Here is a tiny trained network, its code and every weight. The questions are about switching its units off for an input and a class, where a switched-off unit gives its printed mean instead of its output.

import numpy as np


def w(rows, s, z=0):
    codes = np.array(rows[::2]) - 128.0
    scale = np.full(codes.shape[1], s)
    scale[-1] = z or s
    return codes * scale


def norm(h):
    return h / np.sqrt((h * h).mean(-1, keepdims=True) + 1e-5)


def f(y):
    return y / 2 * (1 + np.tanh(0.7978845608 * (y + 0.044715 * y**3)))


def log_softmax(a):
    a = a - a.max(-1, keepdims=True)
    return a - np.log(np.exp(a).sum(-1, keepdims=True))


def net(x, mask):
    res = np.array(x, float).reshape(1, 7) / 4 @ E
    u = 0
    for l in range(3):
        y = f(norm(res) @ A[l][:, :-1].T + A[l][:, -1])
        res = res + np.where(mask[u : u + 4], y, B[l][:, -1]) @ B[l][:, :-1]
        u += 4
    return log_softmax(norm(res)[-1] @ U[:, :-1].T + U[:, -1])


A, B = {}, {}
E = w([
[137,137,124,106,127,108,145,156,128,124,122,124],'x0',
[140,148,129,75,156,142,82,119,65,217,82,138],'x1',
[122,63,158,120,143,84,192,88,134,159,141,170],'x2',
[103,136,145,137,101,163,141,182,250,185,110,121],'x3',
[133,117,157,142,112,138,104,115,126,114,114,161],'x4',
[157,119,111,130,139,126,122,135,136,137,153,128],'x5',
[124,130,134,108,96,118,138,162,107,128,150,133],'x6',
],0.011)
A[0] = w([
[154,99,99,128,115,147,149,125,75,45,124,102,253],'0.n0',
[116,89,113,239,121,124,117,220,149,100,92,92,51],'0.n1',
[142,92,126,108,111,132,144,80,110,25,160,103,41],'0.n2',
[128,107,126,131,101,171,99,187,117,254,70,125,62],'0.n3',
],0.0069,0.0027)
B[0] = w([
[170,254,46,116,97,124,96,44,214,107,70,168,253],'0.n0',
[125,84,223,70,168,234,98,188,22,148,156,3,204],'0.n1',
[88,64,125,45,128,177,188,111,216,90,109,66,207],'0.n2',
[175,123,56,148,29,158,131,55,193,104,53,126,233],'0.n3',
],0.0087,0.0043)
A[1] = w([
[130,117,179,156,68,203,144,159,186,246,101,90,6],'1.n0',
[131,197,142,146,114,112,204,52,136,79,212,99,99],'1.n1',
[109,180,137,161,68,151,165,157,253,131,100,108,178],'1.n2',
[37,44,223,244,150,54,212,202,168,189,198,164,21],'1.n3',
],0.0053,0.0018)
B[1] = w([
[86,115,168,69,121,150,194,158,156,27,164,113,215],'1.n0',
[186,81,209,115,60,196,154,171,148,147,87,181,174],'1.n1',
[170,159,116,168,178,102,126,119,91,84,188,136,255],'1.n2',
[252,149,119,124,167,207,105,102,181,96,89,176,208],'1.n3',
],0.012,0.0061)
A[2] = w([
[98,42,149,112,107,96,218,103,217,129,137,155,53],'2.n0',
[160,66,158,74,139,108,160,86,76,173,100,130,110],'2.n1',
[144,81,109,127,133,105,157,105,83,84,77,193,217],'2.n2',
[80,98,197,173,172,146,107,255,103,127,166,113,2],'2.n3',
],0.0092,0.0028)
B[2] = w([
[85,198,34,114,94,36,2,61,22,177,79,153,246],'2.n0',
[40,54,210,147,151,18,152,133,97,72,205,100,195],'2.n1',
[105,101,74,180,151,177,140,214,123,220,144,87,255],'2.n2',
[144,7,240,185,232,107,113,94,51,198,96,113,172],'2.n3',
],0.01,0.0057)
U = w([
[199,144,115,119,91,182,168,117,233,70,112,141,177],'0',
[137,134,33,138,110,50,77,56,48,210,81,181,3],'1',
[66,5,230,145,201,86,175,155,77,151,198,95,181],'2',
],0.011,0.00073)

Each question gives the input, the list of numbers given to net, and the class t.
The units are the neurons (one row each of A and B). Each row of codes is followed by its name. A weight is (code - 128) times the scale printed after its matrix; where a second scale follows, it is the last column's (A, B and U).
mask holds one flag per neuron, layer by layer. A switched-off neuron (its flag False) gives its mean, the last column of its row in B, instead of its output. The means were averaged over made-up inputs and are rounded, as every weight is.
A unit's drop is (log p(t) with every unit on - log p(t) with that unit switched off) / (log p(t) with every unit on - log p(t) with every unit switched off).
The circuit of an input: a set's keep is (log p(t) with only the set's units on - log p(t) with every unit switched off) / (log p(t) with every unit on - log p(t) with every unit switched off). Starting from all 12 units, units are removed one at a time, each time the one whose removal leaves the highest keep (on an exact tie, the one counted first), for as long as the keep stays at least 0.8.
circuit, biggest first: the units of the circuit, biggest drop first
most important unit: the unit with the biggest drop
k most important neurons: the k neurons with the biggest drops, biggest first
top k neurons in layer l: the k neurons of layer l with the biggest drops, biggest first
drop when u is switched off: that unit's drop, to one decimal
input [-4,5,-1,3,1,-6,3], class 0: most important unit -> 0.n3
input [-4,-8,-1,6,-1,-1,2], class 2: circuit, biggest first -> (0.n1, 2.n3)
input [-6,-1,-5,-6,5,-7,-4], class 0: 2 most important neurons -> (2.n0, 0.n2)
input [7,-8,2,-1,0,1,8], class 1: 4 most important neurons -> (2.n0, 1.n3, 0.n2, 1.n0)
input [-7,5,2,-3,5,8,2], class 2: 2 most important neurons -> (2.n1, 2.n0)
input [-7,8,-2,3,2,1,1], class 0: 2 most important neurons -> (2.n0, 1.n0)
input [-1,7,0,1,5,-7,-2], class 0: 2 most important neurons -> (0.n3, 2.n0)
input [6,0,-6,3,-7,-8,-7], class 2: 4 most important neurons -> (0.n0, 1.n3, 0.n1, 2.n3)
input [8,0,0,-6,3,-2,-5], class 0: 2 most important neurons -> (0.n0, 2.n0)
input [1,-6,-4,5,-2,6,-7], class 2: 2 most important neurons -> (0.n1, 2.n3)
input [-5,0,-1,3,-5,5,4], class 2: 2 most important neurons -> (0.n0, 1.n3)
input [-5,-8,0,8,6,-5,7], class 2: 2 most important neurons -> (0.n1, 2.n3)
input [-2,0,-5,8,-6,-7,8], class 2: top 2 neurons in layer 0 -> (0.n0, 0.n1)
input [-7,-3,8,-4,4,-3,1], class 1: circuit, biggest first -> (2.n0)
input [-4,7,-1,4,-3,5,-3], class 0: drop when 2.n0 is switched off -> 0.3
input [2,-8,6,-7,0,-2,-7], class 1: drop when 2.n0 is switched off -> 1.6
input [7,-3,8,-2,1,-6,0], class 1: drop when 2.n0 is switched off -> 1.5
